Below is a small trained network, with its code and all its weights. Each question gives an input and a target symbol and asks what happens when units are switched off, that is, made to give their printed mean instead of their output.

import numpy as np


def w(rows, s, z=0):
    codes = np.array(rows[::2]) - 128.0
    scale = np.full(codes.shape[1], s)
    scale[-1] = z or s
    return codes * scale


def norm(h):
    return h / np.sqrt((h * h).mean(-1, keepdims=True) + 1e-5)


def f(y):
    return y / 2 * (1 + np.tanh(0.7978845608 * (y + 0.044715 * y**3)))


def softmax(a):
    e = np.exp(a - a.max(-1, keepdims=True))
    return e / e.sum(-1, keepdims=True)


def log_softmax(a):
    a = a - a.max(-1, keepdims=True)
    return a - np.log(np.exp(a).sum(-1, keepdims=True))


def net(x, mask):
    ids = ['ΔΛΞΣζω'.index(c) for c in x.split()]
    T = len(ids)
    res = E[ids] + P[:T]
    u = 0
    for l in range(2):
        r = norm(res)
        for j in range(2):
            rows = slice(2 * j, 2 * j + 2)
            q, k, v = (r @ M[l][rows].T for M in (Q, K, V))
            z = softmax(np.where(np.tri(T) > 0, q @ k.T / 2**0.5, -1e9)) @ v
            o = O[l][rows]
            res = res + np.where(mask[u + j], z, o[:, -1]) @ o[:, :-1]
        u += 2
        y = f(norm(res) @ A[l][:, :-1].T + A[l][:, -1])
        res = res + np.where(mask[u : u + 4], y, B[l][:, -1]) @ B[l][:, :-1]
        u += 4
    return log_softmax(norm(res)[-1] @ U[:, :-1].T + U[:, -1])


Q, K, V, O, A, B = {}, {}, {}, {}, {}, {}
E = w([
[101,83,150,252,140],'Δ',
[161,146,73,156,103],'Λ',
[166,218,156,109,47],'Ξ',
[135,27,199,85,12],'Σ',
[90,139,182,56,186],'ζ',
[200,86,163,189,96],'ω',
],0.015)
P = w([
[149,174,144,83,203],'0',
[93,87,117,123,69],'1',
[122,36,118,148,115],'2',
[90,85,104,116,97],'3',
[143,116,203,83,109],'4',
[66,123,206,173,121],'5',
[125,164,137,118,100],'6',
[131,106,189,84,119],'7',
[132,178,244,59,111],'8',
[132,116,144,119,143],'9',
],0.011)
Q[0] = w([
[93,167,181,127,146],'0.h0',
[129,111,5,89,137],'0.h0',
[181,121,93,164,107],'0.h1',
[232,144,114,134,153],'0.h1',
],0.027)
K[0] = w([
[166,64,166,109,140],'0.h0',
[1,121,61,93,90],'0.h0',
[172,100,138,141,131],'0.h1',
[116,179,140,211,89],'0.h1',
],0.025)
V[0] = w([
[119,211,52,157,250],'0.h0',
[181,121,189,211,183],'0.h0',
[243,68,135,143,85],'0.h1',
[168,157,119,42,116],'0.h1',
],0.024)
O[0] = w([
[49,250,123,228,144,70],'0.h0',
[236,185,211,208,123,253],'0.h0',
[104,154,165,51,7,213],'0.h1',
[181,53,47,63,134,100],'0.h1',
],0.014,0.035)
A[0] = w([
[156,59,152,209,235,100],'0.n0',
[98,248,117,121,100,54],'0.n1',
[11,43,124,108,3,106],'0.n2',
[137,96,11,39,121,3],'0.n3',
],0.016,0.0015)
B[0] = w([
[84,128,227,26,83,191],'0.n0',
[142,72,173,177,110,254],'0.n1',
[115,80,191,214,81,207],'0.n2',
[186,138,149,210,248,166],'0.n3',
],0.018,0.0045)
Q[1] = w([
[178,100,179,64,106],'1.h0',
[168,97,251,113,143],'1.h0',
[123,183,87,83,90],'1.h1',
[179,115,254,165,156],'1.h1',
],0.019)
K[1] = w([
[109,181,122,151,185],'1.h0',
[176,251,76,111,143],'1.h0',
[121,85,127,181,83],'1.h1',
[229,138,125,91,203],'1.h1',
],0.022)
V[1] = w([
[191,125,31,209,67],'1.h0',
[4,138,44,201,155],'1.h0',
[130,226,168,160,108],'1.h1',
[113,64,125,181,22],'1.h1',
],0.033)
O[1] = w([
[172,106,22,200,59,130],'1.h0',
[3,166,189,171,60,3],'1.h0',
[179,123,118,145,227,182],'1.h1',
[123,30,251,188,113,148],'1.h1',
],0.022,0.04)
A[1] = w([
[177,95,113,45,60,42],'1.n0',
[116,171,12,103,150,112],'1.n1',
[94,174,168,192,228,255],'1.n2',
[97,5,170,136,168,156],'1.n3',
],0.026,0.003)
B[1] = w([
[113,219,207,4,103,254],'1.n0',
[151,149,37,221,93,150],'1.n1',
[78,120,111,45,47,173],'1.n2',
[159,241,122,199,65,195],'1.n3',
],0.023,0.016)
U = w([
[122,83,63,207,78,213],'Δ',
[254,180,203,132,90,177],'Λ',
[117,227,29,55,161,3],'Ξ',
[240,16,138,80,80,97],'Σ',
[246,172,148,216,216,122],'ζ',
[67,174,188,149,236,90],'ω',
],0.0067,0.0023)

Each question gives the input, a string of symbols that net reads in full, and the target symbol t.
The units are the heads (2 rows each of Q, K, V and O) and the neurons (one row each of A and B). Each row of codes is followed by its name. A weight is (code - 128) times the scale printed after its matrix; where a second scale follows, it is the last column's (O, A, B and U).
mask holds one flag per unit, layer by layer, with each layer's heads first. A switched-off unit (its flag False) gives its mean, the last column of its rows in O or B, instead of its output. The means were averaged over made-up inputs and are rounded, as every weight is.
A unit's drop is (log p(t) with every unit on - log p(t) with that unit switched off) / (log p(t) with every unit on - log p(t) with every unit switched off).
The circuit of an input: a set's keep is (log p(t) with only the set's units on - log p(t) with every unit switched off) / (log p(t) with every unit on - log p(t) with every unit switched off). Starting from all 12 units, units are removed one at a time, each time the one whose removal leaves the highest keep (on an exact tie, the one counted first), for as long as the keep stays at least 0.8.
circuit, biggest first: the units of the circuit, biggest drop first
top k neurons: the k neurons with the biggest drops, biggest first
which heads matter: for each layer, one digit per head in row order, 1 if its drop is at least 0.15 and else 0, layers parted by /
drop when u is switched off: that unit's drop, to one decimal
input Δ ζ ζ, target Ξ: which heads matter => 11 / 11
input ζ ζ Δ, target Ξ: circuit, biggest first => 0.h1, 1.h1, 0.h0
input Ξ Ξ ω Δ ζ ζ Δ ω ω, target Ξ: which heads matter => 11 / 01
input Ξ Σ Ξ Ξ ζ, target Ξ: circuit, biggest first => 0.h1, 1.h1, 0.h0, 0.n3
input ζ ω ω, target ω: circuit, biggest first => 1.h0, 0.h0
input ζ Σ Σ ω ζ Δ, target ω: circuit, biggest first => 1.h0, 0.h0, 0.h1, 0.n0
input ζ ω ω Δ Δ ω ω ω ζ, target ω: circuit, biggest first => 1.h0, 0.h0, 0.h1, 0.n0
input ζ Δ Σ, target Ξ: circuit, biggest first => 0.h1, 1.h1, 0.h0
input Ξ ω Σ Ξ Σ Σ Δ, target Ξ: circuit, biggest first => 0.h1, 1.h1, 0.h0, 0.n3
input ζ Ξ Ξ, target ω: circuit, biggest first => 1.h0, 0.h0
input ζ Λ ω ω Ξ Λ ω, target ω: circuit, biggest first => 0.h0, 1.h0, 0.h1, 0.n0
input ζ Σ ω Σ, target ω: circuit, biggest first => 1.h0, 0.h0
input ζ Δ Λ ω ζ, target ω: top neuron => 0.n0
input Λ Δ ω ω Δ, target Δ: which heads matter => 11 / 10
input Λ Δ ω Δ, target Δ: top neuron => 1.n0
input Ξ ω Δ ω ω ω ω Λ, target Ξ: drop when 0.h1 is switched off => 1.3
input Ξ ω Δ Δ ω ω ω ω Σ, target Ξ: drop when 0.n0 is switched off => 0.0
input Ξ Δ ω ω, target Δ: drop when 0.n2 is switched off => 0.1
